What each symbol does to the points:
from | ξ η ε ζ
lon | pek tok dad zek
suz | dov tir ret luk
faf | seg zek gaz sib
bot | rav nor peb tun
giv | gev lon gez faf
beg | viz vib faf gop
dib | pav par mek voz
dev | dom mov vif bot
vid | bep mek fop dov
voz | vef mas fel kud
baf | zot ret viz tig
kad | mov peb sas puf
tig | tir bul sir met
seg | gop mup tok res
res | nek tus gev viz
mam | rek nep vel mov
zod | mas dib vid zub
mup | kom beg bas tus
bup | fon nas rek ses
das | tig mul gop zap
nel | nif tun puf bup
noz | vel nol voz sas
kir | vif sas buz lol
zub | tov voz dov buz
bas | toz faf mub pek
lek | tun rek rab dom
gev | beg pek mil seg
tok | sib bas fet gev
fet | giv mub mep mil
dom | nas nel nep rav
fiv | rab vel tov vif
met | sif suz baf mek
zom | ses rav mov nif
rav | mep bup lek bur
luk | zod sif bul bep
gaz | tok nuz nuf giv
nen | nuz gez nif mub
lol | peb gov bet rab
zap | met fop nek zot
des | zek giv nen bas
mil | faf des sug tok
mep | gez fon tun sug
bet | fiv noz zub kir
mub | lon gaz fon des
puf | nor dev gov rek
zot | mek vam das tir
bep | zub zar suz par
par | buz big luk mas
vam | luk met mul vid
viz | das dep seg sir
vef | sas bet big bog
vel | kad lol vef puz
nek | baf zif beg das
mas | bet pav bep tov
nif | pon bur nor fon
tun | bur zom dev nas
tad | fop das tus ret
mov | nel lek puz nor
tus | zif gop pek dep
dep | mul nek mup tad
vif | nep puz nol peb
toz | tus seg lon vib
dov | par fel vam zod
tir | fel vid zap sif
nas | nuf nif bot mep
sas | puz fiv kud gov
bul | vid zot tad suz
sir | zap tad res baf
mek | zar luk tig fel
fon | dad nuf zom nen
puz | puf rab bog mam
nep | bot puf lol lek
gez | mil dad bur gaz
tov | kir vef par nol
pek | vib sib des mup
fel | big bep met dib
zek | mup gev nuz toz
buz | nol kud zod bet
bur | sug ses dom nuf
ses | nen mep nel pon
kom | tad viz toz zif
kud | bog tov dib noz
gov | mam vif noz kad
sif | dib dov zot zar
dad | des fet ses nuz
rab | dev kad kir nep
peb | lek mam fiv dev
nuz | bas mil pon lon
sib | res toz giv beg
fop | suz tig zif vam
gop | sir kom sib nek
bog | gov kir pav vel
pav | noz buz zar vef
nol | lol bog mas fiv
nuf | fet pon rav gez
mul | bul baf kom fop
zif | ret sir vib mul
zar | voz zod tir big
ret | vam zap dep bul
sug | gaz nen nas fet
big | kud zub sif pav
pon | mub sug bup dad
vib | dep res zek kom
rek | zom bot kad nel
nor | bup dom mam zom

The rows follow the links: the fewer symbols apart two points are, the more alike their rows tend to be.

Each row is also shifted at random along 11 hidden directions that mean nothing.

Rows with their points:
[99, 57, -3, 130, -65, -8, 58, -24, -29, 11, -8, 115, 51, 39, 93, -67, -39, 26, -62, -78, 46, -23, -74, -54, -9, 37, -115, 37, -142, 27, -23]: nol
[-84, -6, -11, -13, -29, -1, 58, 11, 19, -22, 87, -52, 33, 37, -37, -43, 59, 27, 11, -1, -49, -26, 56, 76, -49, -36, 36, -10, -16, 38, 76]: nek
[64, -41, 31, -33, 61, 5, -86, -22, 54, -149, 81, -4, 106, -109, -44, 3, -61, -40, 55, 114, 53, 3, -20, -4, 149, 17, 38, -88, 58, -108, -57]: bup
[-23, -8, 34, 9, 45, -13, -16, -89, 142, 38, 195, 5, 0, -133, 20, -61, -78, 13, 70, -4, 21, -54, 45, -24, -131, 48, -48, -12, -104, -27, -104]: vif
[-102, -34, -28, -87, -34, 16, -128, 51, -99, 53, -9, 70, -92, 105, -64, 43, 48, -30, -31, -57, -34, 13, -14, 7, 57, -43, 90, -15, -22, -23, 78]: faf
[3, 22, -37, -109, -95, -1, 99, 41, 30, 13, 58, -111, -7, -22, 52, 51, -59, -102, -125, 45, -33, 2, -11, -74, -23, 62, -14, -13, 65, -58, 41]: nep
[147, -45, 62, 16, 172, -18, 150, -116, 65, 27, -77, 0, 3, -80, -48, 142, -43, 28, 36, -16, 0, 109, -43, -40, -57, 12, -59, -12, -55, -87, -64]: zom
[-115, 43, -19, 42, -175, -4, -28, 66, 28, 23, -60, 12, 27, -5, 92, -165, -34, -10, -14, -40, 75, -138, 21, -26, -47, 37, -24, 24, -61, 53, -44]: pav
[50, 31, -4, 104, 6, 5, -107, 92, -124, 78, -133, 108, 9, 87, 84, -102, 21, 46, 25, -110, 188, -76, -95, -64, 77, -13, -20, 85, -85, 94, -75]: bep
[-15, 6, 17, 38, 94, -11, 59, -16, 29, 100, -108, -153, -31, -37, 26, -6, 34, 64, 84, 30, 24, -6, 55, 18, -136, -16, -22, 68, 47, 98, -74]: tir
[-21, -59, -25, -83, 67, 11, -68, 54, -73, 38, -65, 87, -87, 64, -44, 117, 6, 6, 3, -131, 23, 84, -49, -74, -81, -24, 26, -14, 86, -61, -64]: dad
[-25, 39, -24, 43, 32, 11, -99, 54, -48, -77, 129, -61, 151, 91, 28, -106, 51, 34, -20, -36, 258, 60, 90, 30, -130, -50, -15, -36, -41, 36, 20]: sir
[5, 63, -42, -6, -12, 4, 11, -2, -65, 27, 246, 63, 17, 71, 82, 35, -45, -65, -166, -40, 58, 53, -77, -93, 39, 51, -73, 13, -110, -33, 83]: puz
[-41, 37, 38, 55, -27, -7, -133, -110, 95, 88, 152, 17, -97, -102, 9, -119, -9, 1, 76, 97, -103, -122, 99, 91, 46, 16, 13, 38, -141, 84, 24]: dib
[-42, 28, 61, 5, -47, -13, 33, 21, 83, 61, -279, -47, 29, -87, 39, -52, -65, -76, -26, -1, 248, -44, 44, -39, 41, 41, 11, 6, -152, -33, -2]: lol
[-174, -113, 54, 62, 10, -11, -18, -97, 34, 57, -136, 128, -72, -34, -133, -46, 48, 131, 218, -29, -253, -132, -39, 96, 46, -53, 65, 6, -110, 29, -81]: mup
[120, 55, 4, 129, 58, -6, 115, 58, -106, 5, -249, -16, 75, 82, 80, 9, 41, 51, -34, -37, 152, 52, -77, -32, 55, -16, -69, 81, 22, 87, -9]: luk
[33, 23, 45, -10, 118, -19, 145, -55, 119, 89, -29, -33, -132, -133, 13, 91, -18, -9, 38, 27, -69, 6, 40, 8, 0, 38, -13, 83, 62, 43, 2]: buz
[13, -37, -1, -103, -23, -4, 139, 94, 42, 35, 76, -32, 0, 50, -59, -28, 65, -2, 0, -114, 21, -69, 34, 33, -67, -40, 91, 9, -52, 12, 95]: kom
[196, -43, -1, -27, -7, 3, -129, -102, -33, 58, 88, -75, -20, -1, -33, 17, -24, -8, 16, 102, -127, 15, -21, -13, -43, -3, -11, -52, -65, -55, -50]: mep
[-177, -28, -31, -46, -46, 17, -158, 49, -39, -92, 31, -38, 35, 30, -47, -45, 39, 0, 41, 63, -15, -10, 53, 58, 26, -40, 77, -61, 112, -1, 3]: seg
[-45, 37, 5, 87, 20, 10, -174, -26, -18, -62, 65, 74, -17, -2, -4, -76, 46, 42, 64, 48, -12, -7, 73, 99, 70, -34, 16, 8, 38, 83, 15]: fop
[-79, 66, -36, 48, -100, -2, 50, -60, -43, 24, -28, 24, -47, 24, 78, 57, -46, -44, -134, 55, -130, 46, -47, -39, 45, 58, -94, 23, -8, 3, 57]: gov
[-44, 0, -8, 33, -26, -7, 28, 11, 50, 29, 63, -34, 35, -62, 73, -93, -49, 34, 59, -2, 0, -113, -38, -55, -71, 45, -51, 31, 2, 34, -133]: bet
[-237, -35, 27, -15, -12, -23, 211, -11, 87, 185, 10, -19, -83, -16, -29, -52, 43, 62, 74, -94, -123, -162, -5, 36, -67, -3, 37, 91, -181, 86, 35]: suz
[156, 107, -35, -48, -135, 13, -113, 46, 17, -30, 13, 76, -96, 6, 87, 22, -61, -135, -191, -55, 123, 106, 124, -45, -98, 49, -42, -25, 69, -41, 81]: kad
[-20, 53, 24, 92, -5, -17, 211, -44, 27, -9, -127, -103, 72, 17, 12, -6, 51, 31, -42, 47, 2, 35, 53, 84, -8, -17, -42, 34, -65, 71, 116]: zot
[85, 30, -37, -5, 23, -2, 78, 48, -75, 92, 83, -157, 85, 49, 115, -10, -36, -20, -78, 24, 117, -18, -111, -132, -31, 43, -72, 50, -48, 19, -50]: bog
[-25, -73, -17, -92, 57, -2, 163, 32, -67, 37, -14, -23, 18, 66, -47, 141, -1, -6, -42, -52, -64, 39, -152, -86, 38, -2, 16, -7, -4, -84, 10]: pon
[107, 7, -23, 107, -97, 0, 24, -68, -120, -76, -73, 50, 86, 148, -27, 2, 50, 52, -72, 5, -122, 81, -46, 55, 0, -47, -62, -47, -82, -5, 77]: zek
[-120, -44, 9, -76, 1, -3, 64, -22, 116, -54, 17, 1, -58, -49, -99, 46, 30, 18, 49, -43, -109, 40, 130, 85, -163, -31, 52, -52, 95, -33, 30]: gev
[169, 14, 22, -36, 123, 7, -145, 61, 8, 45, -50, -147, -50, -120, 52, -12, -16, -42, 97, 153, 114, -56, 13, -28, 141, 16, 59, 61, 177, 61, -102]: voz
[-9, -5, -3, -34, -48, -2, 14, 21, 43, 35, -23, -15, -75, 27, -42, -27, 60, 25, 20, -71, -42, -7, 118, 73, -164, -42, 41, 4, 17, 48, 45]: dep

In each set, the symbols that take the first to the second take the third to the fourth, perhaps in another order. Give the fourth.
Answer with the point's name.
[-67, -26, -10, -29, 104, -4, 124, 108, 63, 3, 33, 33, -58, -61, 24, 8, 20, 69, 118, -112, -16, -78, -29, -35, -64, 7, 19, 84, 219, 76, -121]
to [-161, 29, -41, 8, 19, 8, -24, -11, 29, -81, 145, 2, -57, -2, -8, 17, 51, 45, 22, 15, -126, 62, 119, 87, -125, -22, -11, -1, 207, 72, 22]
as [-172, -35, 6, -101, 32, -6, 99, -53, 97, -30, 43, -76, -11, -75, -56, 114, -42, -46, -27, 42, -60, 79, 52, -3, -81, 24, 11, -63, 49, -103, 25]
to puf

[196, 31, -9, 45, 0, 5, -73, 71, -62, 38, 34, 124, 24, 42, 95, -62, -47, -9, -36, -123, 193, -36, -97, -119, 17, 31, -52, 37, -87, 0, -81]
to [-141, 34, -62, 3, -145, 7, 48, -59, -32, -141, 236, 71, 84, 59, 20, 35, -48, -48, -163, 51, -175, 63, -51, -11, 43, 47, -76, -81, -9, -87, 108]
as [-67, -21, -30, 157, 23, -1, 2, -83, -108, -54, 0, -66, 155, 108, 2, -56, 56, 154, 65, 39, -81, 45, -49, 40, -131, -52, -101, -24, -24, 58, -91]
to vid

[201, 80, 5, 40, 24, 4, 10, 75, -5, -104, 46, 75, 79, -16, 86, -18, -37, -64, -88, -17, 215, 29, -27, -50, 147, 39, -33, 19, 34, -6, 39]
to [63, 85, -20, 104, -12, 5, -132, -79, -16, -50, 51, 57, -29, -35, 93, 2, -55, -8, -49, 70, -16, 85, 36, -15, -28, 43, -115, 3, 79, 25, -49]
as [18, -18, -38, -48, -63, -1, 24, 117, -97, 208, -121, -134, -39, 45, 102, -49, -23, -10, 3, -12, 26, -161, -154, -146, 16, 36, 3, 98, -21, 63, -115]
to bog

[62, 3, -5, -12, -4, 3, 26, 107, 38, -41, 10, -21, 28, 1, 9, -84, 46, 30, 54, -70, 95, -58, 61, 28, -76, -28, 42, 20, 96, 62, -22]
to [102, -6, 38, 152, 221, -8, -34, -142, -144, 185, -21, 11, -86, 43, -8, 67, 69, 113, 105, 98, -160, -1, -151, 28, 207, -38, -36, 130, -132, 130, -19]
as [165, 53, 103, 91, 190, -22, 114, -161, 171, -50, -89, -22, 48, -174, 4, 88, -71, -17, -2, 49, 191, 174, 118, 25, -68, 33, -98, -23, -77, -63, -5]
to dev

[152, 21, 14, 61, 37, -6, 96, 18, 61, -72, 33, 78, 5, -88, 46, -18, -22, 30, 57, -4, -56, -61, -49, -8, 87, 36, -34, 54, 129, 44, -65]
to [-136, -10, 20, 168, 90, -14, 50, -180, 48, -118, 70, 23, 154, -92, 26, 4, -83, 103, 77, 89, -73, 62, -65, -18, -57, 43, -162, -51, -23, -48, -167]
as [-112, -16, -74, -76, 36, 14, -77, 15, -65, -20, 135, -161, 40, 1, 62, 79, -63, -23, -34, 95, -18, 79, -51, -118, -119, 43, -61, -43, 206, -56, -137]
to nuz

[79, 67, 39, -92, -81, -11, 238, 105, 124, -36, -182, 12, -22, -82, 33, 61, -45, -156, -154, -40, 152, 0, 47, -22, 146, 60, 49, 25, 18, -52, 175]
to [57, -109, 67, -40, 200, -9, 66, 3, 3, 95, -369, 26, -75, -35, -95, 156, 5, 55, 126, -120, 94, 77, -61, -63, -62, -38, 41, 13, 25, -67, -142]
as [200, 9, 14, -49, 78, -4, 120, 86, 48, 9, 50, 31, 10, -52, 53, 32, -50, -40, -25, -95, 154, -18, -63, -105, 20, 45, -12, 43, 34, -32, -42]
to fet

[31, -38, -21, -29, 194, 9, -11, 58, -92, 16, 195, -143, 88, 59, -10, 11, 68, 60, 75, 36, 82, 6, -69, -18, 20, -50, 35, 29, 66, 50, -44]
to [197, 87, -17, 148, 16, -13, 138, -61, -31, 30, -125, -105, 22, 33, 113, 23, 9, 61, -62, 20, 0, 108, 24, -12, -190, 13, -165, 63, 57, 96, -37]
as [-313, 23, -31, 1, -43, 9, -85, 31, -17, -12, 118, -29, 13, 36, 3, -85, 46, 15, 13, 32, 3, -50, 67, 64, 8, -20, 40, 6, 0, 70, 55]
to pav

[-167, 67, -40, 37, -58, 5, -26, -6, -33, -10, 48, -104, 33, 80, 36, -47, 53, 11, -71, 36, 38, 62, 119, 66, -132, -27, -32, -5, -2, 77, 89]
to [33, 2, 74, 20, 63, -7, -41, -12, 107, -10, -176, 71, -39, -164, 3, -4, -67, -36, 79, 25, 117, -41, 17, -13, 137, 39, 27, 15, 6, -29, -72]
as [-133, 7, 7, -25, -59, -1, -33, -68, -3, 36, -102, 5, -24, 29, -28, 57, -31, -53, -95, -7, 35, 95, 51, -5, -65, 6, -16, -60, -138, -83, 68]
to tad

[-28, 22, -9, 33, 45, -12, 209, 33, 1, 32, 167, -4, 64, 31, 50, -27, 18, 36, -23, -58, 7, -67, -89, -31, 39, 19, -38, 76, -79, 60, 42]
to [-60, 77, -18, 116, 5, 10, -205, -76, 16, -86, 52, 22, -51, -24, 31, -55, 33, 54, 42, 69, -32, 92, 187, 114, -143, -25, -57, -10, 155, 102, -27]
as [112, 23, 3, -28, 27, -9, 181, 48, 48, 56, 56, -47, -42, 15, 7, 7, 55, 13, -16, -73, -14, -24, 40, 29, -74, -14, 14, 68, 15, 73, 79]
to nek

[-181, 53, 77, 53, 120, 0, -183, -45, 84, 2, -84, 159, -107, -150, 0, 0, -42, -51, 64, 40, 164, 5, 84, 43, 229, 26, 47, 35, -40, 18, 18]
to [227, 38, 47, 64, -26, -9, -37, -134, 59, 25, 50, 23, 1, -71, 20, -26, -62, -41, -37, 76, -12, 8, 24, 10, 36, 37, -59, -18, -181, -37, 26]
as [-62, -68, 11, -102, -82, 1, -8, 20, 21, 11, -3, -101, 54, 9, -86, -50, 16, -37, 18, 44, -16, -80, 17, 38, 32, -29, 103, -66, -110, -60, 55]
to gop

[260, -17, 57, 21, 146, -4, 40, -21, -4, -1, 14, -70, 41, -14, -65, 8, 73, 24, 74, 78, 23, -10, -5, 83, 161, -56, 68, 28, -46, 41, 69]
to [146, -38, 44, 93, 52, 0, -95, -84, 24, -100, 187, 31, 112, -30, -79, -132, 50, 84, 154, 95, -78, -90, 5, 128, 126, -55, 42, -36, -97, 33, -9]
as [-139, -20, -9, 57, 126, 4, 42, -12, -70, -99, 102, 69, 88, 75, -50, 44, 63, 82, 33, -26, -13, 74, -55, 43, 68, -48, -6, -10, 26, 11, 32]
to mup

[-28, 10, -31, -39, 67, 1, 136, 97, -35, 34, 12, -62, -11, 77, 16, 48, 69, 30, -25, -93, 57, 37, 5, -12, -99, -30, 9, 58, 97, 64, 38]
to [-48, -31, -8, 44, -100, 3, -62, -50, -45, -38, 36, 20, 12, 44, -65, -72, 60, 48, 58, 94, -239, -89, -18, 110, 121, -43, 47, -21, -33, 44, 53]
as [10, 114, -24, 69, 81, 11, 48, 77, -101, -109, -112, 70, 3, 91, 58, 109, 59, -29, -138, -27, 157, 189, 26, 23, 125, -18, -34, 53, 171, 66, 151]
to sir

[-125, 37, -14, 30, -110, 1, 20, -38, 26, -118, -15, 197, -30, -21, 12, 54, -61, -48, -99, -25, -106, 55, -14, -7, 80, 52, -51, -39, 39, -70, 56]
to [135, -25, -22, 81, -266, 0, 38, -18, -19, -195, -167, 21, 178, 24, 2, -104, -43, 17, -22, 71, -159, -60, -70, 17, 27, 15, -52, -108, 28, -72, -57]
as [37, -9, -16, 24, -150, 0, -39, -37, 64, -135, 27, 3, 100, -56, 20, -80, -76, -5, -3, 44, -57, -22, 25, -10, -107, 38, -59, -96, 42, -75, -97]
to nen

[-160, -85, 33, -114, 59, -11, 158, -43, 105, -18, 67, -143, 70, -70, -110, 62, -5, -17, 43, 68, -60, -5, 14, 32, -6, -8, 69, -67, -45, -97, 43]
to [-69, -81, -18, -83, -14, 9, -136, 47, -43, 66, -129, 29, -98, -36, -11, 40, -52, -7, 83, -5, -80, -67, -102, -100, 31, 23, 43, -4, 121, -52, -176]
as [78, -6, 45, -15, 74, -13, 44, 22, 37, 197, -42, -52, -73, -50, 28, -42, -1, -1, 61, -33, 92, -123, -31, -41, 37, 13, 34, 100, -146, 64, -31]
to zot

[-135, 72, -1, -32, -6, -11, 192, 40, 59, 49, -114, -47, -88, -36, 56, 89, -4, -64, -103, -9, 20, 41, 53, -8, 12, 42, -13, 75, 80, 43, 113]
to [-183, 28, 11, -72, 174, -11, 119, -40, 67, 127, 193, -127, -37, -71, 40, 107, -44, -49, -53, 27, 100, 60, 11, -69, -46, 52, -31, 51, -65, -12, 36]
as [159, -67, 18, -80, -22, -13, 90, -88, 23, 113, 98, -255, 65, 22, -76, -13, 24, -6, 1, 105, -101, -35, 11, 33, -110, -31, 31, -49, -207, -47, 54]
to seg

[-52, -35, 24, -11, 59, -9, 192, 22, 16, 11, -58, 41, -16, 33, -75, 54, 74, 43, 30, -79, -65, -10, -23, 58, 54, -42, 55, 38, -22, 28, 93]
to [-89, -52, -58, -44, -147, 19, -175, 64, -101, -63, -64, -130, 98, 75, -13, -87, 13, 3, 24, 95, -33, -51, -14, -2, -32, -30, 46, -85, 93, -23, -79]
as [22, -74, -58, -157, -19, 19, -198, 81, -43, 96, 159, -58, -96, 64, -38, -24, 25, 8, 55, -90, -13, -34, 42, -44, -247, -40, 73, -34, 75, -16, -101]
to bur

[35, -11, 50, 158, 94, -3, -70, -40, 17, -121, -44, 177, 47, -36, -46, -81, 48, 118, 163, -27, 6, -29, 6, 103, 103, -48, 5, 9, 15, 66, -65]
to [146, 25, 7, -74, -20, -1, -73, 28, 6, 224, 116, -159, -99, -16, 46, -85, 12, -63, 0, 63, 34, -145, 28, -14, 28, 11, 62, 81, -143, 83, 44]
as [-104, -2, -30, 25, 79, 10, -176, -42, -66, 33, 172, 51, 10, 12, 56, 12, -67, 17, 2, -17, 77, 53, -66, -107, -72, 32, -80, -17, -33, -41, -135]
to sug

